Below is a small trained network, with its code and all its weights. Each question gives an input and a class and asks what happens when units are switched off, that is, made to give their printed mean instead of their output.

import numpy as np


def w(rows, s, z=0):
    codes = np.array(rows[::2]) - 128.0
    scale = np.full(codes.shape[1], s)
    scale[-1] = z or s
    return codes * scale


def norm(h):
    return h / np.sqrt((h * h).mean(-1, keepdims=True) + 1e-5)


def f(y):
    return np.maximum(y, 0)


def log_softmax(a):
    a = a - a.max(-1, keepdims=True)
    return a - np.log(np.exp(a).sum(-1, keepdims=True))


def net(x, mask):
    res = np.array(x, float).reshape(1, 7) / 4 @ E
    u = 0
    for l in range(3):
        y = f(norm(res) @ A[l][:, :-1].T + A[l][:, -1])
        res = res + np.where(mask[u : u + 10], y, B[l][:, -1]) @ B[l][:, :-1]
        u += 10
    return log_softmax(norm(res)[-1] @ U[:, :-1].T + U[:, -1])


A, B = {}, {}
E = w([
[148,115,108,206,230,114],'x0',
[173,108,136,156,160,173],'x1',
[148,126,83,135,134,170],'x2',
[189,180,133,154,96,214],'x3',
[150,36,70,84,135,132],'x4',
[193,153,5,171,97,152],'x5',
[210,106,142,157,67,111],'x6',
],0.012)
A[0] = w([
[154,235,161,98,103,57,120],'L0N1',
[143,177,194,137,117,86,49],'L0N2',
[151,140,113,37,8,153,42],'L0N3',
[238,169,39,181,119,123,86],'L0N4',
[108,203,96,65,101,116,96],'L0N5',
[2,78,83,108,129,65,2],'L0N6',
[129,154,177,147,110,106,64],'L0N7',
[197,158,149,159,70,186,97],'L0N8',
[94,73,146,189,205,136,128],'L0N9',
[101,237,122,138,199,203,38],'L0N10',
],0.0088,0.0074)
B[0] = w([
[152,78,171,137,118,124,195],'L0N1',
[147,160,165,171,119,111,150],'L0N2',
[88,28,121,90,2,178,186],'L0N3',
[173,132,60,155,119,134,254],'L0N4',
[153,100,138,99,131,154,168],'L0N5',
[119,142,104,87,196,32,177],'L0N6',
[161,151,157,137,138,110,142],'L0N7',
[86,130,83,83,129,83,212],'L0N8',
[117,89,122,67,53,178,206],'L0N9',
[61,124,129,135,140,210,177],'L0N10',
],0.0097,0.0058)
A[1] = w([
[61,133,114,111,169,51,69],'L1N1',
[92,180,156,151,142,186,27],'L1N2',
[115,167,180,185,71,111,90],'L1N3',
[142,101,74,90,158,139,122],'L1N4',
[222,156,2,194,127,129,3],'L1N5',
[114,203,129,139,174,199,29],'L1N6',
[157,186,241,166,114,106,18],'L1N7',
[61,170,207,125,143,93,23],'L1N8',
[88,101,127,135,152,87,80],'L1N9',
[73,124,101,87,157,35,62],'L1N10',
],0.011,0.0053)
B[1] = w([
[125,192,81,103,175,73,181],'L1N1',
[93,101,96,176,149,112,154],'L1N2',
[82,109,163,134,125,101,162],'L1N3',
[148,139,170,190,120,77,190],'L1N4',
[249,108,67,211,125,55,255],'L1N5',
[39,139,118,133,133,222,158],'L1N6',
[143,168,194,200,105,81,167],'L1N7',
[149,150,120,157,89,100,177],'L1N8',
[163,191,133,96,137,120,157],'L1N9',
[152,186,91,61,174,113,188],'L1N10',
],0.011,0.0081)
A[2] = w([
[205,65,165,124,199,143,3],'L2N1',
[167,65,189,125,182,103,100],'L2N2',
[206,150,8,201,115,154,57],'L2N3',
[77,144,71,103,157,46,67],'L2N4',
[170,127,147,110,95,86,109],'L2N5',
[128,93,98,106,150,139,134],'L2N6',
[74,147,100,150,167,178,43],'L2N7',
[60,125,187,83,141,78,87],'L2N8',
[119,204,132,153,173,230,71],'L2N9',
[206,148,70,118,155,134,90],'L2N10',
],0.011,0.0052)
B[2] = w([
[216,66,170,119,172,227,144],'L2N1',
[154,179,167,104,201,220,154],'L2N2',
[168,37,67,241,113,2,254],'L2N3',
[150,189,107,11,147,145,181],'L2N4',
[53,146,90,144,135,191,169],'L2N5',
[154,189,185,161,117,145,151],'L2N6',
[37,160,57,124,136,188,147],'L2N7',
[187,161,61,176,165,94,181],'L2N8',
[65,124,31,175,162,151,157],'L2N9',
[189,113,156,170,138,97,195],'L2N10',
],0.0089,0.0097)
U = w([
[135,178,110,27,215,44,177],'0',
[210,71,55,233,117,83,183],'1',
[196,68,190,118,221,188,2],'2',
[24,152,92,193,176,191,98],'3',
[106,174,252,210,109,69,71],'4',
[127,69,131,44,5,156,131],'5',
],0.019,0.0056)

Each question gives the input, the list of numbers given to net, and the class t.
The units are the neurons (one row each of A and B). Each row of codes is followed by its name. A weight is (code - 128) times the scale printed after its matrix; where a second scale follows, it is the last column's (A, B and U).
mask holds one flag per neuron, layer by layer. A switched-off neuron (its flag False) gives its mean, the last column of its row in B, instead of its output. The means were averaged over made-up inputs and are rounded, as every weight is.
A unit's drop is (log p(t) with every unit on - log p(t) with that unit switched off) / (log p(t) with every unit on - log p(t) with every unit switched off).
The circuit of an input: a set's keep is (log p(t) with only the set's units on - log p(t) with every unit switched off) / (log p(t) with every unit on - log p(t) with every unit switched off). Starting from the 12 units with the biggest drops (on a tie, the unit counted first), units are removed one at a time, each time the one whose removal leaves the highest keep (on an exact tie, the one counted first), for as long as the keep stays at least 0.8.
units of the circuit, in order: the units of the circuit, biggest drop first
top k neurons: the k neurons with the biggest drops, biggest first
k most important neurons of layer l: the k neurons of layer l with the biggest drops, biggest first
drop when u is switched off: that unit's drop, to one decimal
input [-4,-7,0,3,-1,6,-4], class 5: units of the circuit, in order => (L0N3, L1N5)
input [-8,-4,2,3,-8,-1,-4], class 5: units of the circuit, in order => (L0N3)
input [3,-1,-8,5,-3,7,-8], class 3: units of the circuit, in order => (L0N10, L1N6)
input [-8,3,-7,-2,1,1,-5], class 5: top 4 neurons => (L0N3, L0N8, L0N5, L1N1)
input [8,7,8,-4,-4,0,-4], class 3: top 2 neurons => (L0N10, L1N5)
input [2,7,2,6,0,0,-5], class 3: top 2 neurons => (L0N10, L1N6)
input [-5,-7,4,-3,0,-8,7], class 5: top 2 neurons => (L0N3, L2N3)
input [-3,-6,1,-2,-3,4,6], class 5: 2 most important neurons of layer 0 => (L0N3, L0N1)
input [-8,3,7,1,4,2,4], class 5: top 2 neurons => (L0N3, L1N5)
input [-7,0,6,4,3,3,-5], class 5: units of the circuit, in order => (L0N3, L1N5)
input [-5,7,-8,6,2,-6,-7], class 3: 2 most important neurons of layer 1 => (L1N5, L1N4)
input [2,8,4,-7,-5,-2,-1], class 2: top 2 neurons => (L0N9, L0N8)
input [7,8,-6,-7,-4,4,-7], class 0: top 2 neurons => (L1N1, L2N4)
input [1,-5,8,5,1,2,-7], class 3: most important neuron of layer 0 => (L0N10)
input [8,7,0,0,-4,1,-3], class 3: 2 most important neurons of layer 0 => (L0N10, L0N9)
input [-6,-7,3,-3,2,6,-8], class 0: drop when L0N6 is switched off => 0.2
input [-4,-7,-2,-5,6,8,-7], class 0: drop when L0N4 is switched off => 0.0
input [4,2,1,-8,6,0,3], class 0: drop when L1N5 is switched off => 0.1
input [-8,6,5,-1,8,2,-8], class 5: drop when L1N5 is switched off => 0.8
input [-2,-2,3,7,-6,-2,2], class 4: most important neuron of layer 1 => (L1N7)
